Below are the code and all the weights of a small trained network. Each question names an input and a target symbol and asks about switching units off, where a switched-off unit gives its printed mean instead of its output.

import numpy as np


def w(rows, s, z=0):
    codes = np.array(rows[::2]) - 128.0
    scale = np.full(codes.shape[1], s)
    scale[-1] = z or s
    return codes * scale


def norm(h):
    return h / np.sqrt((h * h).mean(-1, keepdims=True) + 1e-5)


def f(y):
    return y / 2 * (1 + np.tanh(0.7978845608 * (y + 0.044715 * y**3)))


def softmax(a):
    e = np.exp(a - a.max(-1, keepdims=True))
    return e / e.sum(-1, keepdims=True)


def log_softmax(a):
    a = a - a.max(-1, keepdims=True)
    return a - np.log(np.exp(a).sum(-1, keepdims=True))


def net(x, mask):
    ids = ['Δαεζηξ'.index(c) for c in x.split()]
    T = len(ids)
    res = E[ids] + P[:T]
    u = 0
    for l in range(2):
        r = norm(res)
        for j in range(2):
            rows = slice(4 * j, 4 * j + 4)
            q, k, v = (r @ M[l][rows].T for M in (Q, K, V))
            z = softmax(np.where(np.tri(T) > 0, q @ k.T / 4**0.5, -1e9)) @ v
            o = O[l][rows]
            res = res + np.where(mask[u + j], z, o[:, -1]) @ o[:, :-1]
        u += 2
        y = f(norm(res) @ A[l][:, :-1].T + A[l][:, -1])
        res = res + np.where(mask[u : u + 12], y, B[l][:, -1]) @ B[l][:, :-1]
        u += 12
    return log_softmax(norm(res)[-1] @ U[:, :-1].T + U[:, -1])


Q, K, V, O, A, B = {}, {}, {}, {}, {}, {}
E = w([
[236,151,135,122,111,232],'Δ',
[100,51,65,1,108,93],'α',
[208,178,178,166,36,157],'ε',
[84,64,149,49,197,188],'ζ',
[38,118,217,81,75,93],'η',
[64,35,89,214,89,146],'ξ',
],0.017)
P = w([
[218,3,221,105,111,125],'0',
[143,79,179,107,103,130],'1',
[112,110,156,100,102,149],'2',
[99,140,141,109,106,157],'3',
[90,167,124,114,111,156],'4',
[87,195,109,126,121,159],'5',
[76,219,96,127,128,153],'6',
[67,245,82,128,136,163],'7',
],0.016)
Q[0] = w([
[8,150,110,173,64,186],'0.h0',
[130,138,182,178,157,122],'0.h0',
[134,158,150,121,105,116],'0.h0',
[144,142,128,97,92,144],'0.h0',
[104,152,55,131,61,147],'0.h1',
[90,166,112,69,78,185],'0.h1',
[160,76,158,117,86,79],'0.h1',
[139,113,149,128,107,163],'0.h1',
],0.015)
K[0] = w([
[91,250,61,118,132,130],'0.h0',
[144,94,133,87,130,166],'0.h0',
[147,114,90,133,111,120],'0.h0',
[136,133,111,141,42,141],'0.h0',
[80,185,97,112,182,165],'0.h1',
[45,192,90,164,122,185],'0.h1',
[148,56,180,135,146,165],'0.h1',
[92,117,108,114,126,121],'0.h1',
],0.014)
V[0] = w([
[130,76,42,108,157,233],'0.h0',
[176,186,172,37,179,164],'0.h0',
[233,136,81,96,172,216],'0.h0',
[102,129,138,1,152,161],'0.h0',
[158,238,206,3,162,192],'0.h1',
[171,126,80,132,14,25],'0.h1',
[78,130,209,153,180,134],'0.h1',
[121,148,166,55,82,27],'0.h1',
],0.0094)
O[0] = w([
[62,148,74,158,63,184,164],'0.h0',
[165,109,112,98,60,33,56],'0.h0',
[122,97,59,68,19,133,59],'0.h0',
[133,168,101,147,115,31,141],'0.h0',
[149,65,148,197,78,34,2],'0.h1',
[209,225,2,80,118,117,110],'0.h1',
[106,116,198,174,206,153,153],'0.h1',
[170,115,66,168,179,76,78],'0.h1',
],0.0097,0.0079)
A[0] = w([
[135,148,158,247,125,169,103],'0.n0',
[166,160,157,185,79,124,128],'0.n1',
[173,153,12,99,147,125,54],'0.n2',
[92,49,140,58,175,115,149],'0.n3',
[114,141,98,220,251,128,76],'0.n4',
[199,155,102,107,42,162,95],'0.n5',
[155,151,173,122,184,163,126],'0.n6',
[75,32,42,233,147,154,2],'0.n7',
[87,168,169,99,98,113,92],'0.n8',
[106,150,153,139,98,92,97],'0.n9',
[58,117,199,56,167,124,77],'0.n10',
[70,30,52,138,89,170,161],'0.n11',
],0.012,0.0085)
B[0] = w([
[125,119,118,141,181,185,185],'0.n0',
[164,134,189,189,143,150,140],'0.n1',
[112,149,122,205,178,128,120],'0.n2',
[157,67,119,76,112,67,189],'0.n3',
[105,119,32,141,116,181,180],'0.n4',
[121,183,92,185,179,167,162],'0.n5',
[187,141,88,103,169,71,206],'0.n6',
[147,117,171,8,152,145,145],'0.n7',
[109,160,152,104,108,111,148],'0.n8',
[92,147,158,134,77,132,128],'0.n9',
[93,134,99,78,144,70,209],'0.n10',
[80,134,38,166,110,176,253],'0.n11',
],0.011,0.0077)
Q[1] = w([
[245,163,111,93,49,119],'1.h0',
[86,66,47,53,93,56],'1.h0',
[47,89,34,246,160,175],'1.h0',
[121,70,120,66,144,255],'1.h0',
[207,103,212,17,98,134],'1.h1',
[109,90,126,138,194,74],'1.h1',
[93,104,50,149,68,106],'1.h1',
[62,154,166,19,126,159],'1.h1',
],0.0076)
K[1] = w([
[180,168,90,199,97,96],'1.h0',
[141,65,89,72,184,99],'1.h0',
[5,144,81,187,145,130],'1.h0',
[111,88,42,184,105,163],'1.h0',
[168,35,109,139,101,139],'1.h1',
[108,121,117,97,100,106],'1.h1',
[150,191,134,70,68,142],'1.h1',
[95,137,111,78,149,165],'1.h1',
],0.011)
V[1] = w([
[116,125,52,186,132,178],'1.h0',
[75,232,157,148,175,182],'1.h0',
[175,176,126,133,96,92],'1.h0',
[159,95,99,148,131,208],'1.h0',
[118,184,181,50,109,176],'1.h1',
[115,26,28,50,157,141],'1.h1',
[146,186,180,2,199,146],'1.h1',
[189,66,131,174,201,157],'1.h1',
],0.0093)
O[1] = w([
[181,171,161,66,148,1,228],'1.h0',
[168,16,151,54,115,70,211],'1.h0',
[51,119,35,131,149,168,26],'1.h0',
[129,171,167,85,129,17,223],'1.h0',
[169,139,79,192,146,214,177],'1.h1',
[122,238,250,164,122,94,255],'1.h1',
[96,120,121,215,106,247,203],'1.h1',
[101,165,86,108,42,135,163],'1.h1',
],0.0077,0.0067)
A[1] = w([
[58,46,42,69,159,149,78],'1.n0',
[212,53,197,9,132,107,169],'1.n1',
[128,149,186,139,201,92,143],'1.n2',
[76,121,208,50,67,175,201],'1.n3',
[125,124,125,112,32,97,117],'1.n4',
[98,148,102,169,254,143,2],'1.n5',
[171,128,205,152,149,141,25],'1.n6',
[71,93,162,139,164,156,144],'1.n7',
[153,67,83,234,88,22,93],'1.n8',
[192,16,67,178,112,131,70],'1.n9',
[122,164,128,53,202,185,100],'1.n10',
[109,101,158,152,91,67,67],'1.n11',
],0.013,0.0075)
B[1] = w([
[147,91,179,64,135,51,166],'1.n0',
[155,100,227,42,176,182,169],'1.n1',
[170,128,82,95,127,147,182],'1.n2',
[81,186,169,164,124,74,251],'1.n3',
[119,146,149,93,65,168,145],'1.n4',
[66,63,102,90,117,202,167],'1.n5',
[143,147,136,138,184,139,132],'1.n6',
[157,150,87,132,180,78,191],'1.n7',
[139,42,116,248,140,125,156],'1.n8',
[170,79,163,124,185,57,135],'1.n9',
[148,173,77,131,108,72,239],'1.n10',
[182,102,119,200,85,135,137],'1.n11',
],0.014,0.013)
U = w([
[193,123,163,90,74,59,242],'Δ',
[78,166,24,196,97,108,147],'α',
[78,77,186,198,148,110,1],'ε',
[174,68,80,111,135,154,101],'ζ',
[82,187,132,70,129,163,202],'η',
[74,90,163,122,3,164,51],'ξ',
],0.012,0.0046)

Each question gives the input, a string of symbols that net reads in full, and the target symbol t.
The units are the heads (4 rows each of Q, K, V and O) and the neurons (one row each of A and B). Each row of codes is followed by its name. A weight is (code - 128) times the scale printed after its matrix; where a second scale follows, it is the last column's (O, A, B and U).
mask holds one flag per unit, layer by layer, with each layer's heads first. A switched-off unit (its flag False) gives its mean, the last column of its rows in O or B, instead of its output. The means were averaged over made-up inputs and are rounded, as every weight is.
A unit's drop is (log p(t) with every unit on - log p(t) with that unit switched off) / (log p(t) with every unit on - log p(t) with every unit switched off).
The circuit of an input: a set's keep is (log p(t) with only the set's units on - log p(t) with every unit switched off) / (log p(t) with every unit on - log p(t) with every unit switched off). Starting from the 12 units with the biggest drops (on a tie, the unit counted first), units are removed one at a time, each time the one whose removal leaves the highest keep (on an exact tie, the one counted first), for as long as the keep stays at least 0.8.
units of the circuit, in order: the units of the circuit, biggest drop first
top k neurons: the k neurons with the biggest drops, biggest first
which heads matter: for each layer, one digit per head in row order, 1 if its drop is at least 0.15 and else 0, layers parted by /
input Δ α η η ε Δ, target ε: which heads matter : 11 / 00
input ζ ε η α ξ, target Δ: top 2 neurons : [1.n0; 0.n5]
input ζ Δ ξ Δ α ζ, target ξ: units of the circuit, in order : [0.h0; 0.h1; 1.n4]
input ξ α ε ξ, target Δ: units of the circuit, in order : [1.n0; 0.n7]
input η η Δ ξ ε η ζ, target ζ: units of the circuit, in order : [0.h1; 1.n3; 1.h1]
input ξ Δ ξ ξ ξ ε α, target Δ: units of the circuit, in order : [1.n0; 0.n3]
input ξ η Δ Δ, target ξ: units of the circuit, in order : [0.h0; 0.h1; 1.n4]
input ξ ξ ε α, target Δ: which heads matter : 11 / 00
input η ξ ε η, target α: which heads matter : 01 / 10
input ε η Δ ξ ξ ξ, target η: which heads matter : 11 / 00
input ζ η ξ Δ Δ ξ η η, target α: top 2 neurons : [1.n1; 1.n7]
input η ζ α ξ ζ ζ ξ ζ, target α: which heads matter : 10 / 01
input ξ ξ α ξ η ξ Δ, target Δ: units of the circuit, in order : [1.h0]
input ξ ε Δ α ε α ζ η, target ε: top 2 neurons : [1.n10; 1.n8]
input ε α α, target α: units of the circuit, in order : [1.h0; 0.h1]
input η ξ ξ ξ η ζ α, target ε: units of the circuit, in order : [0.h1]
input ξ α η ε, target ε: units of the circuit, in order : [0.h1; 1.n8; 1.n10]
input ζ α α Δ, target α: units of the circuit, in order : [0.h0; 1.h0]
input α ε η ζ ζ, target ε: which heads matter : 01 / 10
input ξ η α, target ζ: which heads matter : 01 / 11
input ε Δ ξ ε η, target Δ: which heads matter : 11 / 01
input Δ ξ ξ ε ξ η ε, target ζ: which heads matter : 01 / 01
input ξ Δ ξ, target ξ: which heads matter : 10 / 00
input ξ η ζ, target ζ: top 2 neurons : [1.n3; 1.n5]
input ζ ζ η, target ε: which heads matter : 01 / 10
input ξ α ξ ζ Δ ξ Δ η, target Δ: top neuron : [0.n11]
input Δ ε ξ ζ, target Δ: which heads matter : 00 / 00
input Δ ξ α η η, target ζ: which heads matter : 11 / 00
input η ξ η η α, target ε: top neuron : [1.n8]
